[[139 135 126 135 113 123 128 117]
 [129 111 125 139 126 132 128 133]
 [118 121 131 122 143 126 126 138]
 [138 135 126 134 114 127 106 139]
 [139 135 125 134 113 109 131 117]
 [139 134 125 134 114 132 128 120]
 [129 111 125 139 126 125 111 119]
 [117 122 130 122 142 138 112 117]
 [117 122 130 122 143 128 128 126]
 [129 111 125 139 126 116 127 136]
 [127 145 131 117 130 115 130 119]
 [129 111 125 139 126 119 136 138]]
->
[[129 127 129 117 117 129 139 139 138 118 129 139]
 [111 145 111 122 122 111 134 135 135 121 111 135]
 [125 131 125 130 130 125 125 125 126 131 125 126]
 [139 117 139 122 122 139 134 134 134 122 139 135]
 [126 130 126 143 142 126 114 113 114 143 126 113]
 [119 115 116 128 138 125 132 109 127 126 132 123]
 [136 130 127 128 112 111 128 131 106 126 128 128]
 [138 119 136 126 117 119 120 117 139 138 133 117]]

[[101 131 130]
 [107 121 119]
 [104 132 129]]
->
[[104 107 101]
 [132 121 131]
 [129 119 130]]

[[129 120 119 122 137 138 127 115 126 125 124 135 119 114 132]
 [135 125 119 122 127 125 127 119 127 122 121 126 117 117 123]
 [125 110 112 118 121 121 127 108 125 125 126 140 105 121 110]]
->
[[125 135 129]
 [110 125 120]
 [112 119 119]
 [118 122 122]
 [121 127 137]
 [121 125 138]
 [127 127 127]
 [108 119 115]
 [125 127 126]
 [125 122 125]
 [126 121 124]
 [140 126 135]
 [105 117 119]
 [121 117 114]
 [110 123 132]]

[[135 104 146 100 144 130 110 104 111 130 150]
 [134 110 133 106 125 120 112 121 117 126 135]
 [136 148 104 152 107 110 132 156 136 113 100]
 [135 115 135 114 114 113 118 145 131 121 137]]
->
[[135 136 134 135]
 [115 148 110 104]
 [135 104 133 146]
 [114 152 106 100]
 [114 107 125 144]
 [113 110 120 130]
 [118 132 112 110]
 [145 156 121 104]
 [131 136 117 111]
 [121 113 126 130]
 [137 100 135 150]]

[[132 115 127 131 119 128 137 131]
 [119 148 126 126 133 125 125 135]
 [121 127 113 119 125 122 134 134]
 [132 104 121 123 116 121 135 129]
 [112 153 130 132 127 133 125 140]]
->
[[112 132 121 119 132]
 [153 104 127 148 115]
 [130 121 113 126 127]
 [132 123 119 126 131]
 [127 116 125 133 119]
 [133 121 122 125 128]
 [125 135 134 125 137]
 [140 129 134 135 131]]

[[111 129 125 146]
 [135 140 134 102]
 [121 126 125 138]
 [121 123 121 144]
 [124 118 130 144]]
->
[[124 121 121 135 111]
 [118 123 126 140 129]
 [130 121 125 134 125]
 [144 144 138 102 146]]
---
[[120 154 116 144 134 146]
 [120 154 116 144 134 146]
 [120 149 119 142 131 139]
 [112 147 123 144 117 110]
 [127 130 128 130 129 130]]
->
[[146 134 144 116 154 120]
 [146 134 144 116 154 120]
 [139 131 142 119 149 120]
 [110 117 144 123 147 112]
 [130 129 130 128 130 127]]

[[122 156 124 119 128 136]
 [120 126 150 120 143 122]
 [130 125 124 129 133 132]]
->
[[136 128 119 124 156 122]
 [122 143 120 150 126 120]
 [132 133 129 124 125 130]]

[[116 133 139 118 124 143 126 117 125 146 128 127]
 [123 125 139 119 112 126 143 135 113 114 114 130]
 [118 152 106 117 129 142 149 148 154 132 137 126]
 [119 124 139 138 127 118 119 128 137 142 131 132]
 [121 137 139 130 121 118 128 137 130 138 123 132]]
->
[[127 128 146 125 117 126 143 124 118 139 133 116]
 [130 114 114 113 135 143 126 112 119 139 125 123]
 [126 137 132 154 148 149 142 129 117 106 152 118]
 [132 131 142 137 128 119 118 127 138 139 124 119]
 [132 123 138 130 137 128 118 121 130 139 137 121]]

[[123 144 115 115 114 134]
 [128 129 123 132 122 132]
 [118 157 106 101 110 135]
 [128 129 123 132 123 131]]
->
[[134 114 115 115 144 123]
 [132 122 132 123 129 128]
 [135 110 101 106 157 118]
 [131 123 132 123 129 128]]

[[131 140 116]
 [144 146 139]
 [127 130 105]
 [127 125 115]
 [117 135 100]
 [132 115 114]
 [121 110 118]
 [136 124 130]
 [140 107 129]]
->
[[116 140 131]
 [139 146 144]
 [105 130 127]
 [115 125 127]
 [100 135 117]
 [114 115 132]
 [118 110 121]
 [130 124 136]
 [129 107 140]]

[[125 131]
 [126 123]
 [126 136]
 [126 138]
 [150 131]
 [131 133]
 [128 142]
 [125 124]
 [129 132]
 [136 128]
 [129 119]]
->
[[131 125]
 [123 126]
 [136 126]
 [138 126]
 [131 150]
 [133 131]
 [142 128]
 [124 125]
 [132 129]
 [128 136]
 [119 129]]
